Below are the code and all the weights of a small trained network. Each question names an input and a class and asks about switching units off, where a switched-off unit gives its printed mean instead of its output.

import numpy as np


def w(rows, s, z=0):
    codes = np.array(rows[::2]) - 128.0
    scale = np.full(codes.shape[1], s)
    scale[-1] = z or s
    return codes * scale


def f(y):
    return y / 2 * (1 + np.tanh(0.7978845608 * (y + 0.044715 * y**3)))


def log_softmax(a):
    a = a - a.max(-1, keepdims=True)
    return a - np.log(np.exp(a).sum(-1, keepdims=True))


def net(x, mask):
    res = np.array(x, float).reshape(1, 3) / 4 @ E
    y = f(res @ A[0][:, :-1].T + A[0][:, -1])
    res = res + np.where(mask, y, B[0][:, -1]) @ B[0][:, :-1]
    return log_softmax(res[-1] @ U[:, :-1].T + U[:, -1])


A, B = {}, {}
E = w([
[160,125,131,227,36,131,132,123],'x0',
[134,130,120,88,81,158,1,173],'x1',
[121,123,131,196,207,237,117,157],'x2',
],0.011)
A[0] = w([
[127,119,135,70,198,115,141,138,102],'N1',
[118,123,130,152,162,177,121,126,83],'N2',
[99,136,117,153,200,178,97,123,119],'N3',
[113,134,132,76,111,81,133,117,133],'N4',
[107,129,147,23,198,132,106,126,79],'N5',
[123,117,112,151,148,84,219,123,94],'N6',
[132,117,123,58,77,54,148,134,122],'N7',
[131,131,121,234,27,128,122,127,94],'N8',
[133,124,126,88,172,119,123,124,187],'N9',
[123,129,144,75,101,144,52,119,94],'N10',
[116,124,143,70,77,91,165,141,91],'N11',
[125,125,111,122,119,146,63,147,80],'N12',
[139,132,132,183,64,144,127,122,95],'N13',
[122,132,137,136,176,106,226,112,73],'N14',
[136,130,113,81,95,66,117,104,80],'N15',
[129,142,117,112,99,110,140,120,89],'N16',
[124,148,137,130,133,131,175,130,144],'N17',
[127,146,95,41,200,131,128,131,78],'N18',
[117,131,130,181,66,130,143,138,88],'N19',
[132,109,135,143,183,197,121,155,109],'N20',
[124,133,122,85,81,166,4,149,104],'N21',
[154,131,110,145,165,135,126,148,131],'N22',
[136,136,126,173,175,198,107,128,75],'N23',
[120,131,124,132,104,140,128,130,251],'N24',
],0.019,0.018)
B[0] = w([
[128,85,103,119,93,125,122,127,199],'N1',
[122,161,114,140,103,156,120,142,163],'N2',
[132,166,162,138,106,126,122,127,206],'N3',
[139,156,156,138,108,128,116,137,200],'N4',
[125,62,108,118,77,133,130,127,225],'N5',
[131,132,96,126,180,180,120,124,203],'N6',
[125,172,162,144,104,117,137,117,233],'N7',
[137,59,129,113,76,127,127,129,236],'N8',
[133,92,140,135,136,67,130,125,217],'N9',
[126,134,95,123,163,179,128,133,198],'N10',
[122,167,132,135,103,160,123,144,184],'N11',
[128,143,94,118,139,189,137,135,168],'N12',
[112,86,106,134,93,148,134,139,184],'N13',
[129,130,91,115,181,189,136,133,207],'N14',
[129,175,136,122,95,163,125,126,189],'N15',
[117,145,111,122,90,153,138,116,141],'N16',
[123,128,134,119,169,136,124,126,171],'N17',
[128,65,128,125,93,143,129,136,208],'N18',
[133,100,106,114,98,151,117,132,174],'N19',
[132,170,157,135,105,133,134,128,202],'N20',
[131,126,106,125,198,167,132,119,253],'N21',
[133,142,129,142,120,124,122,129,156],'N22',
[120,173,135,112,85,155,130,114,188],'N23',
[125,122,176,145,171,1,129,124,254],'N24',
],0.057,0.017)
U = w([
[182,31,146,65,83,139,133,145,120],'0',
[173,234,215,112,86,176,130,124,125],'1',
[188,137,94,65,254,204,157,119,98],'2',
[182,110,201,113,203,30,142,113,255],'3',
[106,203,75,82,115,86,138,210,70],'4',
[127,195,38,88,106,81,73,191,77],'5',
[109,191,73,78,122,86,65,154,70],'6',
],0.0085,0.0076)

Each question gives the input, the list of numbers given to net, and the class t.
The units are the neurons (one row each of A and B). Each row of codes is followed by its name. A weight is (code - 128) times the scale printed after its matrix; where a second scale follows, it is the last column's (A, B and U).
mask holds one flag per neuron, in row order. A switched-off neuron (its flag False) gives its mean, the last column of its row in B, instead of its output. The means were averaged over made-up inputs and are rounded, as every weight is.
A unit's drop is (log p(t) with every unit on - log p(t) with that unit switched off) / (log p(t) with every unit on - log p(t) with every unit switched off).
The circuit of an input: a set's keep is (log p(t) with only the set's units on - log p(t) with every unit switched off) / (log p(t) with every unit on - log p(t) with every unit switched off). Starting from the 12 units with the biggest drops (on a tie, the unit counted first), units are removed one at a time, each time the one whose removal leaves the highest keep (on an exact tie, the one counted first), for as long as the keep stays at least 0.8.
units of the circuit, in order: the units of the circuit, biggest drop first
unit that matters most: the unit with the biggest drop
k most important neurons: the k neurons with the biggest drops, biggest first
drop when u is switched off: that unit's drop, to one decimal
input [0,-5,4], class 2: units of the circuit, in order : (N14)
input [-5,-2,6], class 1: 3 most important neurons : (N3 N20 N8)
input [5,-6,0], class 2: 3 most important neurons : (N6 N14 N5)
input [-3,-3,-1], class 3: 2 most important neurons : (N8 N21)
input [3,2,3], class 3: 2 most important neurons : (N5 N18)
input [-3,4,-3], class 2: 2 most important neurons : (N21 N10)
input [0,-4,-3], class 2: 2 most important neurons : (N6 N14)
input [-1,-5,-4], class 2: 2 most important neurons : (N6 N14)
input [-5,6,-4], class 2: 2 most important neurons : (N21 N10)
input [3,-8,7], class 2: 3 most important neurons : (N14 N6 N7)
input [-3,-3,8], class 1: drop when N3 is switched off : 0.0
input [6,-3,7], class 1: drop when N23 is switched off : 1.4
input [1,3,3], class 3: drop when N6 is switched off : 0.1
input [4,8,-4], class 2: unit that matters most : N21
